Small tables with named rows and columns. After each table, cells are looked up by row and column.

Kuvan:
fields: Sizemak, Fivulob, Ropazas, Rab, Vas, Ris, Maniri, Vitumo
Zis: [133, 169, 105, 102, 87, 140, 92, 157]
Zot: [65, 79, 146, 110, 153, 138, 105, 142]
Kodug: [20, 86, 74, 133, 170, 66, 180, 238]
Zamakat: [112, 112, 116, 123, 127, 111, 127, 122]
Zabu: [183, 108, 118, 179, 254, 174, 219, 149]
Sasaze: [151, 138, 106, 114, 106, 136, 126, 124]
Fipi: [146, 142, 106, 112, 99, 134, 117, 126]
Fusi: [131, 142, 113, 109, 99, 131, 103, 128]
Perazot: [118, 115, 106, 136, 145, 104, 148, 132]
Rusife: [15, 66, 96, 123, 170, 84, 164, 216]
Misune: [56, 85, 185, 111, 213, 207, 83, 182]

What is the Sizemak of Misune in Kuvan? 56
What is the Ropazas of Misune in Kuvan? 185
What is the Vitumo of Misune in Kuvan? 182
What is the Ropazas of Zis in Kuvan? 105
What is the Rab of Perazot in Kuvan? 136
What is the Rab of Zis in Kuvan? 102
What is the Vitumo of Zot in Kuvan? 142
What is the Sizemak of Zabu in Kuvan? 183
What is the Vitumo of Rusife in Kuvan? 216
What is the Sizemak of Kodug in Kuvan? 20
What is the Vas of Zot in Kuvan? 153
What is the Ris of Fipi in Kuvan? 134
What is the Vas of Fipi in Kuvan? 99
What is the Maniri of Fipi in Kuvan? 117
Which row has the largest Ropazas? Misune

Pebobuz.csv
,Sil,Lod,Kogut,Vini,Fabi,Ziset,Saz
Vul,123,49,62,115,104,91,121
Tos,83,105,91,76,92,67,99
Bab,71,134,116,97,95,58,94
Bofel,149,35,62,119,145,108,129
Nup,112,55,50,123,73,73,144
Zemi,88,64,59,119,72,70,141
Lagivik,120,36,72,118,119,115,115
Bipipa,89,71,111,79,128,110,72
Vugedo,62,99,68,101,51,29,102
Gufo,83,92,45,129,79,74,103
Gisaben,113,81,81,67,108,66,104
Detosu,150,25,67,35,92,70,131
Boka,132,34,109,89,206,154,64

What is the Saz of Boka in Pebobuz?
64
What is the Sil of Vul in Pebobuz?
123
What is the Ziset of Detosu in Pebobuz?
70
What is the Saz of Zemi in Pebobuz?
141
What is the Ziset of Gisaben in Pebobuz?
66
What is the Kogut of Gisaben in Pebobuz?
81
What is the Lod of Bipipa in Pebobuz?
71
What is the Vini of Nup in Pebobuz?
123
What is the Lod of Gisaben in Pebobuz?
81
What is the Kogut of Detosu in Pebobuz?
67
What is the Kogut of Vul in Pebobuz?
62
What is the Sil of Bofel in Pebobuz?
149
What is the Ziset of Bab in Pebobuz?
58
What is the Kogut of Bab in Pebobuz?
116
What is the Sil of Gisaben in Pebobuz?
113
What is the Vini of Lagivik in Pebobuz?
118
What is the Vini of Gufo in Pebobuz?
129

Table Fatoz
	Kekonas	Vivureb	Nogag	Maf	Vatog	Pamap	Bagat	Saket
Medizib	50	53	43	50	51	46	55	42
Movupa	49	70	42	54	35	33	36	31
Gupid	43	46	46	44	38	41	35	44
Zago	39	50	45	43	18	30	9	36
Fol	54	58	28	56	37	34	42	25
Melize	51	52	29	53	34	35	36	28
Bapabe	47	42	48	45	57	53	60	52
Resu	47	70	52	51	44	39	44	42
Lop	37	33	68	33	60	60	56	70
Dom	47	24	23	46	30	39	30	31
Sonas	53	32	38	48	71	61	81	52
Guka	43	58	47	47	30	34	27	38
Ladef	47	62	59	48	62	52	66	55

Melize, Vivureb: 52
Guka, Kekonas: 43
Ladef, Kekonas: 47
Ladef, Vatog: 62
Ladef, Bagat: 66
Melize, Maf: 53
Fol, Bagat: 42

Table Gukagin
         Govuz  Vudefu  Vedanif
Kon       2045   -4591    -8806
Mipune   -4924    1623    -2400
Togigu   -4434    -138    -3214
Tavilub  -3160   -1652      409
Mevan     1670    1022    -4160
Viseka     889   -5692     -732
Fino     -7480   -4459    -2393
Fitil    -8737    -213     5400
Vem       1307   -1867    -6271
Fuseteg    220     910     -211

Kon, Govuz => 2045
Mevan, Vedanif => -4160
Vem, Vedanif => -6271
Mipune, Vedanif => -2400
Viseka, Govuz => 889
Tavilub, Govuz => -3160
Vem, Govuz => 1307
Togigu, Vudefu => -138
Kon, Vudefu => -4591
Togigu, Vedanif => -3214
Fuseteg, Vedanif => -211
Mipune, Vudefu => 1623
Viseka, Vedanif => -732
Viseka, Vudefu => -5692

Katov =
,Guf,Sol,Dobe,Nel,Gozo,Tem
Pas,525,297,19,447,514,534
Ral,193,796,423,780,682,610
Libeli,736,495,465,517,428,371

Nel of Libeli = 517
Guf of Libeli = 736
Gozo of Pas = 514
Nel of Pas = 447
Dobe of Libeli = 465
Gozo of Ral = 682
Guf of Ral = 193
Dobe of Pas = 19
Sol of Pas = 297
Sol of Ral = 796
Gozo of Libeli = 428
Tem of Ral = 610
Dobe of Ral = 423
Guf of Pas = 525
Sol of Libeli = 495
Tem of Pas = 534
Tem of Libeli = 371
Nel of Ral = 780

